Below are the code and all the weights of a small trained network. Each question names an input and a target symbol and asks about switching units off, where a switched-off unit gives its printed mean instead of its output.

import numpy as np


def w(rows, s, z=0):
    codes = np.array(rows[::2]) - 128.0
    scale = np.full(codes.shape[1], s)
    scale[-1] = z or s
    return codes * scale


def norm(h):
    return h / np.sqrt((h * h).mean(-1, keepdims=True) + 1e-5)


def f(y):
    return np.maximum(y, 0)


def softmax(a):
    e = np.exp(a - a.max(-1, keepdims=True))
    return e / e.sum(-1, keepdims=True)


def log_softmax(a):
    a = a - a.max(-1, keepdims=True)
    return a - np.log(np.exp(a).sum(-1, keepdims=True))


def net(x, mask):
    ids = ['ΓΛΣβδεζμπτφω'.index(c) for c in x.split()]
    T = len(ids)
    res = E[ids] + P[:T]
    r = norm(res)
    for j in range(2):
        rows = slice(2 * j, 2 * j + 2)
        q, k, v = (r @ M[0][rows].T for M in (Q, K, V))
        z = softmax(np.where(np.tri(T) > 0, q @ k.T / 2**0.5, -1e9)) @ v
        o = O[0][rows]
        res = res + np.where(mask[j], z, o[:, -1]) @ o[:, :-1]
    y = f(norm(res) @ A[0][:, :-1].T + A[0][:, -1])
    res = res + np.where(mask[2:6], y, B[0][:, -1]) @ B[0][:, :-1]
    return log_softmax(norm(res)[-1] @ U[:, :-1].T + U[:, -1])


Q, K, V, O, A, B = {}, {}, {}, {}, {}, {}
E = w([
[164,147,91,88,114,128],'Γ',
[165,177,132,201,150,61],'Λ',
[120,220,84,140,135,201],'Σ',
[114,144,95,189,3,154],'β',
[163,230,197,78,60,79],'δ',
[160,122,151,141,73,140],'ε',
[126,126,131,102,108,186],'ζ',
[130,122,144,99,118,195],'μ',
[155,125,147,122,70,156],'π',
[113,76,144,133,143,139],'τ',
[81,142,197,127,142,103],'φ',
[102,143,129,91,106,94],'ω',
],0.031)
P = w([
[133,33,78,146,238,102],'0',
[113,251,186,168,49,162],'1',
[107,253,189,177,44,153],'2',
[93,228,182,180,89,145],'3',
[91,211,180,194,86,141],'4',
[98,212,184,196,70,137],'5',
[95,207,174,198,96,153],'6',
],0.0066)
Q[0] = w([
[135,1,193,12,70,204],'head 0',
[129,121,134,85,89,209],'head 0',
[91,37,170,186,92,228],'head 1',
[252,115,116,91,81,213],'head 1',
],0.023)
K[0] = w([
[129,8,139,7,61,145],'head 0',
[164,106,99,116,121,124],'head 0',
[128,5,108,178,129,133],'head 1',
[239,129,53,170,135,189],'head 1',
],0.025)
V[0] = w([
[238,126,147,214,157,103],'head 0',
[158,113,181,47,81,233],'head 0',
[130,60,123,40,47,109],'head 1',
[179,120,97,191,138,254],'head 1',
],0.019)
O[0] = w([
[196,185,144,236,148,84,66],'head 0',
[49,186,54,82,86,125,158],'head 0',
[125,66,75,147,105,65,221],'head 1',
[250,84,178,118,180,173,5],'head 1',
],0.012,0.013)
A[0] = w([
[156,230,203,146,216,2,152],'neuron 0',
[58,125,195,172,202,117,25],'neuron 1',
[186,166,228,170,197,50,3],'neuron 2',
[133,165,50,89,196,28,145],'neuron 3',
],0.023,0.0024)
B[0] = w([
[251,212,205,72,120,40,179],'neuron 0',
[91,127,150,162,72,217,162],'neuron 1',
[36,81,100,200,210,122,169],'neuron 2',
[188,46,60,113,208,158,252],'neuron 3',
],0.023,0.012)
U = w([
[177,151,118,85,77,129,82],'Γ',
[161,2,250,40,112,105,123],'Λ',
[159,117,144,69,120,122,55],'Σ',
[45,90,96,82,115,36,162],'β',
[162,76,109,246,22,152,129],'δ',
[195,178,152,9,80,42,78],'ε',
[142,211,133,116,207,228,131],'ζ',
[159,129,137,48,121,138,53],'μ',
[58,171,225,131,83,154,158],'π',
[168,142,190,162,180,50,254],'τ',
[241,86,28,119,185,133,73],'φ',
[99,60,153,202,161,166,94],'ω',
],0.0088,0.0045)

Each question gives the input, a string of symbols that net reads in full, and the target symbol t.
The units are the heads (2 rows each of Q, K, V and O) and the neurons (one row each of A and B). Each row of codes is followed by its name. A weight is (code - 128) times the scale printed after its matrix; where a second scale follows, it is the last column's (O, A, B and U).
mask holds one flag per unit, heads first, then neurons. A switched-off unit (its flag False) gives its mean, the last column of its rows in O or B, instead of its output. The means were averaged over made-up inputs and are rounded, as every weight is.
A unit's drop is (log p(t) with every unit on - log p(t) with that unit switched off) / (log p(t) with every unit on - log p(t) with every unit switched off).
The circuit of an input: a set's keep is (log p(t) with only the set's units on - log p(t) with every unit switched off) / (log p(t) with every unit on - log p(t) with every unit switched off). Starting from all 6 units, units are removed one at a time, each time the one whose removal leaves the highest keep (on an exact tie, the one counted first), for as long as the keep stays at least 0.8.
units of the circuit, in order: the units of the circuit, biggest drop first
most important unit: the unit with the biggest drop
top k neurons: the k neurons with the biggest drops, biggest first
which heads matter: for each layer, one digit per head in row order, 1 if its drop is at least 0.15 and else 0, layers parted by /
drop of u: that unit's drop, to one decimal
input Λ π μ ε π π π, target π: units of the circuit, in order : [neuron 3]
input ω τ φ Γ ω Λ Γ, target τ: top 2 neurons : [neuron 0; neuron 2]
input π ω ω ω τ μ, target φ: units of the circuit, in order : [head 1; head 0]
input π Σ ε, target φ: units of the circuit, in order : [head 1; head 0]
input π φ ω ω Σ τ, target φ: units of the circuit, in order : [head 0; head 1; neuron 3]
input ω τ τ, target Λ: which heads matter : 01
input ω φ Λ ω Σ, target τ: which heads matter : 10
input Γ τ β β β ε, target δ: units of the circuit, in order : [neuron 3; neuron 0; head 1]
input ω ζ φ Γ ω Γ τ, target Λ: top 2 neurons : [neuron 3; neuron 2]
input ω π ω ζ, target Λ: units of the circuit, in order : [head 1; neuron 3]
input ω δ ω φ τ ζ, target Λ: which heads matter : 11
input ω Λ ω ω ω Γ δ, target τ: top 2 neurons : [neuron 0; neuron 2]
input ε π ω φ φ Σ π, target τ: which heads matter : 11
input Λ π Γ ω Γ ω φ, target τ: which heads matter : 10
input π π ω ω μ π, target φ: most important unit : head 1
input τ Γ ω π ω π, target ω: top 2 neurons : [neuron 2; neuron 0]
input ω ω Λ μ μ, target Λ: drop of neuron 2 : 0.0
input ω π Λ, target τ: drop of neuron 0 : 0.8
input π ω π Λ β Σ, target τ: drop of neuron 0 : 0.2
input Γ μ ω ω Λ, target τ: drop of neuron 2 : 0.3
input τ ω ζ τ π ω τ, target ω: top neuron : [neuron 2]
